Below is a small trained network, with its code and all its weights. Each question gives an input and a class and asks what happens when units are switched off, that is, made to give their printed mean instead of their output.

import numpy as np


def w(rows, s, z=0):
    codes = np.array(rows[::2]) - 128.0
    scale = np.full(codes.shape[1], s)
    scale[-1] = z or s
    return codes * scale


def norm(h):
    return h / np.sqrt((h * h).mean(-1, keepdims=True) + 1e-5)


def f(y):
    return np.maximum(y, 0)


def log_softmax(a):
    a = a - a.max(-1, keepdims=True)
    return a - np.log(np.exp(a).sum(-1, keepdims=True))


def net(x, mask):
    res = np.array(x, float).reshape(1, 5) / 4 @ E
    u = 0
    for l in range(2):
        y = f(norm(res) @ A[l][:, :-1].T + A[l][:, -1])
        res = res + np.where(mask[u : u + 3], y, B[l][:, -1]) @ B[l][:, :-1]
        u += 3
    return log_softmax(norm(res)[-1] @ U[:, :-1].T + U[:, -1])


A, B = {}, {}
E = w([
[145,3,22,73],'x0',
[180,115,245,84],'x1',
[130,132,130,130],'x2',
[130,128,126,128],'x3',
[60,9,85,225],'x4',
],0.0033)
A[0] = w([
[245,121,77,36,6],'L0N1',
[168,83,42,95,167],'L0N2',
[150,254,97,85,226],'L0N3',
],0.008,0.0027)
B[0] = w([
[98,204,254,43,194],'L0N1',
[242,175,85,200,218],'L0N2',
[167,30,28,182,254],'L0N3',
],0.0089,0.0056)
A[1] = w([
[101,165,15,113,132],'L1N1',
[7,193,35,175,247],'L1N2',
[64,114,255,149,2],'L1N3',
],0.0071,0.00098)
B[1] = w([
[37,109,151,142,254],'L1N1',
[56,203,217,2,252],'L1N2',
[112,92,33,155,206],'L1N3',
],0.0082,0.0025)
U = w([
[58,72,16,175,136],'0',
[241,55,96,125,20],'1',
[60,174,227,7,248],'2',
],0.012,0.0012)

Each question gives the input, the list of numbers given to net, and the class t.
The units are the neurons (one row each of A and B). Each row of codes is followed by its name. A weight is (code - 128) times the scale printed after its matrix; where a second scale follows, it is the last column's (A, B and U).
mask holds one flag per neuron, layer by layer. A switched-off neuron (its flag False) gives its mean, the last column of its row in B, instead of its output. The means were averaged over made-up inputs and are rounded, as every weight is.
A unit's drop is (log p(t) with every unit on - log p(t) with that unit switched off) / (log p(t) with every unit on - log p(t) with every unit switched off).
The circuit of an input: a set's keep is (log p(t) with only the set's units on - log p(t) with every unit switched off) / (log p(t) with every unit on - log p(t) with every unit switched off). Starting from all 6 units, units are removed one at a time, each time the one whose removal leaves the highest keep (on an exact tie, the one counted first), for as long as the keep stays at least 0.8.
units of the circuit, in order: the units of the circuit, biggest drop first
unit that matters most: the unit with the biggest drop
k most important neurons: the k neurons with the biggest drops, biggest first
top k neurons in layer l: the k neurons of layer l with the biggest drops, biggest first
drop of u: that unit's drop, to one decimal
input [-4,-5,-5,2,-6], class 0: unit that matters most => L0N3
input [-2,6,5,-2,5], class 0: units of the circuit, in order => (L0N2; L1N3)
input [-6,-3,-4,4,-8], class 0: units of the circuit, in order => (L0N3; L0N2)
input [-7,7,-8,-5,6], class 0: units of the circuit, in order => (L1N3; L0N2)
input [-7,-1,7,-7,-5], class 0: units of the circuit, in order => (L0N3; L0N2)
input [6,3,-3,6,0], class 2: 2 most important neurons => (L0N1; L0N3)
input [-5,8,-5,-7,8], class 0: units of the circuit, in order => (L1N3; L0N2)
input [-2,-2,7,5,-3], class 0: 3 most important neurons => (L0N3; L0N2; L1N1)
input [-7,-1,-8,2,-8], class 0: 2 most important neurons => (L0N3; L0N1)
input [-5,-3,-2,-8,7], class 2: 2 most important neurons => (L1N2; L0N3)
input [-7,6,6,3,0], class 1: 3 most important neurons => (L1N1; L0N1; L0N3)
input [-1,-6,-4,-6,1], class 2: 2 most important neurons => (L1N2; L0N3)
input [-5,1,6,4,-3], class 1: 2 most important neurons => (L1N3; L1N2)
input [3,8,-7,-1,0], class 2: unit that matters most => L0N3
input [-7,-4,1,0,-4], class 0: 2 most important neurons => (L0N3; L0N2)
input [7,1,-6,2,-1], class 2: 2 most important neurons => (L0N1; L0N3)
input [-8,-8,8,-8,1], class 2: 2 most important neurons => (L1N2; L0N2)
input [-6,-4,-3,-3,7], class 2: 2 most important neurons => (L1N2; L0N3)
input [-1,4,-4,5,2], class 0: 3 most important neurons => (L0N2; L1N3; L0N3)
input [4,-7,-7,-8,-3], class 1: unit that matters most => L0N2
input [-6,6,1,-8,-8], class 1: top 2 neurons in layer 0 => (L0N3; L0N1)
input [-8,-8,-3,-8,-7], class 0: drop of L0N1 => 0.1
input [6,-6,-8,-5,-2], class 1: drop of L0N3 => 0.1
input [-2,3,6,6,-7], class 1: drop of L0N1 => 0.0
